Here is a tiny trained network, its code and every weight. The questions are about switching its units off for an input and a class, where a switched-off unit gives its printed mean instead of its output.

import numpy as np


def w(rows, s, z=0):
    codes = np.array(rows[::2]) - 128.0
    scale = np.full(codes.shape[1], s)
    scale[-1] = z or s
    return codes * scale


def norm(h):
    return h / np.sqrt((h * h).mean(-1, keepdims=True) + 1e-5)


def f(y):
    return np.maximum(y, 0)


def log_softmax(a):
    a = a - a.max(-1, keepdims=True)
    return a - np.log(np.exp(a).sum(-1, keepdims=True))


def net(x, mask):
    res = np.array(x, float).reshape(1, 2) / 4 @ E
    u = 0
    for l in range(2):
        y = f(norm(res) @ A[l][:, :-1].T + A[l][:, -1])
        res = res + np.where(mask[u : u + 4], y, B[l][:, -1]) @ B[l][:, :-1]
        u += 4
    return log_softmax(norm(res)[-1] @ U[:, :-1].T + U[:, -1])


A, B = {}, {}
E = w([
[88,135,112,141,181,189,134],'x0',
[138,111,9,89,138,112,190],'x1',
],0.015)
A[0] = w([
[197,175,76,156,105,67,171,52],'L0N1',
[39,121,37,119,165,105,115,116],'L0N2',
[199,32,98,65,3,145,75,15],'L0N3',
[150,183,158,136,86,200,86,255],'L0N4',
],0.006,0.0032)
B[0] = w([
[179,175,104,152,176,152,87,207],'L0N1',
[191,114,140,2,129,166,128,232],'L0N2',
[57,137,81,32,77,57,48,206],'L0N3',
[103,59,66,149,25,158,204,255],'L0N4',
],0.0092,0.0044)
A[1] = w([
[54,182,107,115,255,246,102,2],'L1N1',
[252,249,160,87,149,164,20,185],'L1N2',
[144,187,240,178,154,166,35,135],'L1N3',
[117,88,72,6,94,197,85,51],'L1N4',
],0.0087,0.0016)
B[1] = w([
[119,153,99,119,57,2,52,213],'L1N1',
[89,112,120,173,119,137,105,162],'L1N2',
[175,118,49,51,218,151,189,196],'L1N3',
[118,119,197,173,150,178,152,254],'L1N4',
],0.015,0.0085)
U = w([
[169,84,95,46,151,184,191,186],'0',
[104,134,128,79,88,7,45,240],'1',
[55,79,223,209,76,199,118,112],'2',
[158,212,147,170,132,138,120,1],'3',
[144,189,149,166,151,124,132,13],'4',
],0.018,0.0052)

Each question gives the input, the list of numbers given to net, and the class t.
The units are the neurons (one row each of A and B). Each row of codes is followed by its name. A weight is (code - 128) times the scale printed after its matrix; where a second scale follows, it is the last column's (A, B and U).
mask holds one flag per neuron, layer by layer. A switched-off neuron (its flag False) gives its mean, the last column of its row in B, instead of its output. The means were averaged over made-up inputs and are rounded, as every weight is.
A unit's drop is (log p(t) with every unit on - log p(t) with that unit switched off) / (log p(t) with every unit on - log p(t) with every unit switched off).
The circuit of an input: a set's keep is (log p(t) with only the set's units on - log p(t) with every unit switched off) / (log p(t) with every unit on - log p(t) with every unit switched off). Starting from all 8 units, units are removed one at a time, each time the one whose removal leaves the highest keep (on an exact tie, the one counted first), for as long as the keep stays at least 0.8.
circuit, biggest first: the units of the circuit, biggest drop first
k most important neurons: the k neurons with the biggest drops, biggest first
top k neurons in layer l: the k neurons of layer l with the biggest drops, biggest first
drop when u is switched off: that unit's drop, to one decimal
input [1,3], class 2: 2 most important neurons	(L1N4; L1N3)
input [5,3], class 1: most important neuron	(L1N1)
input [0,-4], class 0: 2 most important neurons	(L1N3; L1N1)
input [4,0], class 1: 2 most important neurons	(L1N1; L0N3)
input [-3,-1], class 2: circuit, biggest first	(L1N1; L1N3)
input [8,-7], class 1: 2 most important neurons	(L1N1; L1N4)
input [8,5], class 1: 2 most important neurons	(L1N1; L0N4)
input [-1,-2], class 2: 3 most important neurons	(L0N4; L1N3; L1N1)
input [2,2], class 2: 3 most important neurons	(L1N4; L0N2; L1N3)
input [2,-1], class 2: 2 most important neurons	(L0N4; L1N3)
input [-2,-5], class 0: drop when L1N3 is switched off	0.7
input [1,-7], class 0: drop when L1N1 is switched off	0.0
input [7,-3], class 1: drop when L1N1 is switched off	0.9
input [4,3], class 1: top 2 neurons in layer 0	(L0N4; L0N3)
input [6,-5], class 1: 2 most important neurons	(L1N1; L1N4)
